Below is a small trained network, with its code and all its weights. Each question gives an input and a target symbol and asks what happens when units are switched off, that is, made to give their printed mean instead of their output.

import numpy as np


def w(rows, s, z=0):
    codes = np.array(rows[::2]) - 128.0
    scale = np.full(codes.shape[1], s)
    scale[-1] = z or s
    return codes * scale


def f(y):
    return y / 2 * (1 + np.tanh(0.7978845608 * (y + 0.044715 * y**3)))


def softmax(a):
    e = np.exp(a - a.max(-1, keepdims=True))
    return e / e.sum(-1, keepdims=True)


def log_softmax(a):
    a = a - a.max(-1, keepdims=True)
    return a - np.log(np.exp(a).sum(-1, keepdims=True))


def net(x, mask):
    ids = ['βγθμξω'.index(c) for c in x.split()]
    T = len(ids)
    res = E[ids] + P[:T]
    r = res
    for j in range(3):
        rows = slice(4 * j, 4 * j + 4)
        q, k, v = (r @ M[0][rows].T for M in (Q, K, V))
        z = softmax(np.where(np.tri(T) > 0, q @ k.T / 4**0.5, -1e9)) @ v
        o = O[0][rows]
        res = res + np.where(mask[j], z, o[:, -1]) @ o[:, :-1]
    y = f(res @ A[0][:, :-1].T + A[0][:, -1])
    res = res + np.where(mask[3:11], y, B[0][:, -1]) @ B[0][:, :-1]
    return log_softmax(res[-1] @ U[:, :-1].T + U[:, -1])


Q, K, V, O, A, B = {}, {}, {}, {}, {}, {}
E = w([
[131,91,60,112,74,83,95,103,42,238,202,177],'β',
[101,163,77,42,186,238,107,134,186,206,92,197],'γ',
[235,145,170,237,96,244,93,135,67,244,28,99],'θ',
[153,92,187,189,136,194,137,155,58,111,176,247],'μ',
[123,45,197,189,120,194,30,194,194,141,179,105],'ξ',
[110,83,123,112,175,229,135,38,89,112,139,34],'ω',
],0.014)
P = w([
[1,137,135,147,85,201,81,184,58,132,42,116],'0',
[57,152,115,147,69,198,98,173,93,100,111,125],'1',
[92,153,131,131,61,195,138,155,113,111,133,125],'2',
[121,156,117,127,107,167,132,157,114,111,134,129],'3',
[140,133,103,120,153,143,124,165,103,109,136,131],'4',
[154,130,118,112,147,139,127,145,130,115,136,132],'5',
[160,124,126,113,123,137,134,117,153,110,133,141],'6',
[175,108,114,111,162,110,122,118,147,97,126,137],'7',
[189,105,112,125,145,103,129,101,173,100,129,134],'8',
[180,86,120,115,151,96,133,79,187,100,124,145],'9',
[193,71,110,126,139,86,149,71,212,94,128,147],'10',
[183,66,110,141,139,82,144,46,238,98,121,145],'11',
[195,35,105,131,182,58,140,48,225,81,99,149],'12',
],0.014)
Q[0] = w([
[95,83,157,170,149,144,104,131,148,73,191,173],'H0',
[173,143,137,124,145,125,169,94,72,103,153,111],'H0',
[137,169,153,124,139,129,162,105,151,86,100,118],'H0',
[147,125,150,136,117,94,108,103,148,152,117,75],'H0',
[219,116,72,115,162,133,119,142,150,167,121,162],'H1',
[115,7,127,109,125,233,62,110,121,169,165,147],'H1',
[72,155,124,97,118,109,140,127,145,163,83,71],'H1',
[123,142,134,131,86,164,173,125,107,119,98,162],'H1',
[236,46,156,190,131,173,81,159,167,152,143,214],'H2',
[115,37,123,164,67,142,112,80,78,158,177,124],'H2',
[104,75,164,148,136,105,128,95,83,104,120,108],'H2',
[94,157,122,87,149,67,146,136,155,155,109,139],'H2',
],0.014)
K[0] = w([
[115,117,100,59,164,99,143,78,142,128,135,127],'H0',
[79,141,135,127,142,177,122,128,81,163,173,55],'H0',
[172,111,139,139,202,194,91,110,128,117,132,101],'H0',
[200,125,166,183,155,131,136,110,21,141,132,125],'H0',
[242,108,183,115,116,59,160,93,188,98,137,133],'H1',
[198,48,140,156,224,139,172,73,183,42,108,92],'H1',
[78,191,119,189,134,165,136,179,47,155,82,134],'H1',
[101,88,121,187,142,69,85,135,116,80,172,99],'H1',
[161,150,5,32,152,98,140,33,171,144,127,108],'H2',
[195,82,93,162,163,71,140,31,148,110,114,123],'H2',
[166,99,146,174,135,77,155,105,180,168,132,135],'H2',
[144,192,178,169,142,172,116,240,108,127,134,137],'H2',
],0.011)
V[0] = w([
[148,59,205,173,170,164,151,168,142,143,106,177],'H0',
[124,63,144,121,162,171,163,100,145,84,150,135],'H0',
[108,121,165,52,191,120,101,183,127,120,152,162],'H0',
[117,158,117,108,151,158,160,88,118,155,131,2],'H0',
[144,100,219,232,119,66,151,128,84,54,124,87],'H1',
[133,98,101,103,125,128,120,123,148,136,118,12],'H1',
[63,119,144,99,170,121,149,133,139,25,172,129],'H1',
[129,164,104,132,134,151,197,62,54,116,109,116],'H1',
[136,164,101,126,146,151,97,161,155,140,81,152],'H2',
[52,142,115,77,137,100,139,114,148,159,149,136],'H2',
[162,96,124,124,107,151,174,215,162,115,161,197],'H2',
[140,74,130,159,71,61,139,179,85,142,107,107],'H2',
],0.0088)
O[0] = w([
[60,213,180,132,66,171,10,169,169,99,116,173,225],'H0',
[82,183,58,173,48,107,109,180,59,178,127,109,159],'H0',
[95,59,113,167,117,126,100,119,155,135,83,47,124],'H0',
[119,122,66,186,71,1,128,202,134,191,140,144,126],'H0',
[99,67,141,142,150,111,187,194,230,205,89,106,155],'H1',
[200,112,128,24,111,187,117,237,153,90,220,77,149],'H1',
[146,208,149,145,116,161,189,126,187,62,86,84,154],'H1',
[214,58,52,159,127,161,121,52,209,40,74,220,111],'H1',
[149,110,108,64,115,65,190,110,236,91,100,117,158],'H2',
[140,84,95,2,23,110,90,146,133,142,192,123,147],'H2',
[191,197,225,91,94,91,121,97,160,78,126,172,99],'H2',
[154,84,227,181,126,187,53,96,147,215,149,122,3],'H2',
],0.0057,0.0042)
A[0] = w([
[165,150,144,129,184,203,227,152,178,92,129,95,105],'N0',
[133,128,225,202,132,172,87,138,131,142,144,155,91],'N1',
[159,109,118,159,140,143,152,177,203,138,134,92,72],'N2',
[17,142,111,134,103,138,151,166,118,62,114,131,65],'N3',
[152,159,98,124,161,136,153,206,138,145,198,28,53],'N4',
[137,74,112,146,97,2,158,180,127,92,211,174,147],'N5',
[197,119,168,111,169,92,162,28,94,165,188,110,1],'N6',
[220,106,220,169,102,42,184,87,127,64,166,114,86],'N7',
],0.0074,0.0059)
B[0] = w([
[122,164,171,173,106,139,85,112,80,196,141,125,193],'N0',
[139,111,87,93,133,2,147,93,78,133,140,117,255],'N1',
[138,204,86,103,115,126,140,116,21,129,82,164,155],'N2',
[201,215,121,158,173,160,152,76,124,114,164,87,180],'N3',
[143,126,103,148,137,129,153,90,117,88,127,184,187],'N4',
[114,117,169,128,125,157,98,123,170,124,63,108,210],'N5',
[101,151,113,176,157,45,216,134,164,93,136,127,151],'N6',
[134,112,71,91,135,142,148,184,214,133,125,100,147],'N7',
],0.0081,0.0067)
U = w([
[105,136,165,173,69,253,50,149,65,127,92,112,254],'β',
[222,220,127,96,119,87,126,136,96,76,142,196,89],'γ',
[225,87,113,68,77,42,112,158,105,147,151,189,108],'θ',
[165,151,113,161,111,54,144,107,152,127,39,176,6],'μ',
[116,202,202,84,112,103,136,230,114,157,152,66,30],'ξ',
[218,161,128,87,102,235,123,176,170,89,73,118,189],'ω',
],0.0043,0.0025)

Each question gives the input, a string of symbols that net reads in full, and the target symbol t.
The units are the heads (4 rows each of Q, K, V and O) and the neurons (one row each of A and B). Each row of codes is followed by its name. A weight is (code - 128) times the scale printed after its matrix; where a second scale follows, it is the last column's (O, A, B and U).
mask holds one flag per unit, heads first, then neurons. A switched-off unit (its flag False) gives its mean, the last column of its rows in O or B, instead of its output. The means were averaged over made-up inputs and are rounded, as every weight is.
A unit's drop is (log p(t) with every unit on - log p(t) with that unit switched off) / (log p(t) with every unit on - log p(t) with every unit switched off).
The circuit of an input: a set's keep is (log p(t) with only the set's units on - log p(t) with every unit switched off) / (log p(t) with every unit on - log p(t) with every unit switched off). Starting from all 11 units, units are removed one at a time, each time the one whose removal leaves the highest keep (on an exact tie, the one counted first), for as long as the keep stays at least 0.8.
units of the circuit, in order: the units of the circuit, biggest drop first
unit that matters most: the unit with the biggest drop
k most important neurons: the k neurons with the biggest drops, biggest first
which heads matter: for each layer, one digit per head in row order, 1 if its drop is at least 0.15 and else 0, layers parted by /
drop of u: that unit's drop, to one decimal
input γ γ β θ γ, target θ: which heads matter : 011
input μ μ ω μ β ω ω β, target ω: units of the circuit, in order : [H1; N1; H0]
input θ θ γ β γ ξ γ μ, target ω: which heads matter : 001
input θ μ μ, target γ: which heads matter : 101
input θ ω ω μ μ μ μ γ, target β: which heads matter : 100
input ξ ω γ β ξ, target θ: unit that matters most : H2
input β μ θ μ, target θ: units of the circuit, in order : [H2; N1]
input μ ξ μ γ γ ω β θ β γ μ ω μ, target ω: which heads matter : 010
input β β θ θ β μ μ ξ ξ θ, target ξ: which heads matter : 010
input γ γ γ, target γ: which heads matter : 011
input β μ ξ μ β ω μ μ γ ω θ, target β: units of the circuit, in order : [H2; H0]
input μ μ μ μ θ, target μ: which heads matter : 011
input θ μ θ ξ β μ γ ξ β β, target ξ: which heads matter : 010
input μ γ β β μ μ θ, target μ: units of the circuit, in order : [H1]
input β γ β ξ, target θ: 4 most important neurons : [N1; N4; N5; N3]
input γ β μ, target θ: units of the circuit, in order : [N1; H2]
input ω μ ω μ ω β β, target ω: units of the circuit, in order : [H1; N1]
input β ω ω θ μ μ μ, target μ: which heads matter : 110
input θ μ ω β μ ω μ ξ μ, target β: 4 most important neurons : [N5; N1; N6; N7]
input μ ξ μ ξ μ, target ξ: units of the circuit, in order : [H1]
input θ γ ω θ γ β ξ μ μ θ, target θ: which heads matter : 101
input ω β ω θ ω ω ω β μ γ ξ ω ξ, target β: 2 most important neurons : [N1; N0]
input γ μ β γ γ ξ β γ γ μ ξ ω ξ, target β: drop of N0 : 0.1
input μ μ β γ θ μ ξ ξ θ, target ξ: drop of N0 : 0.0
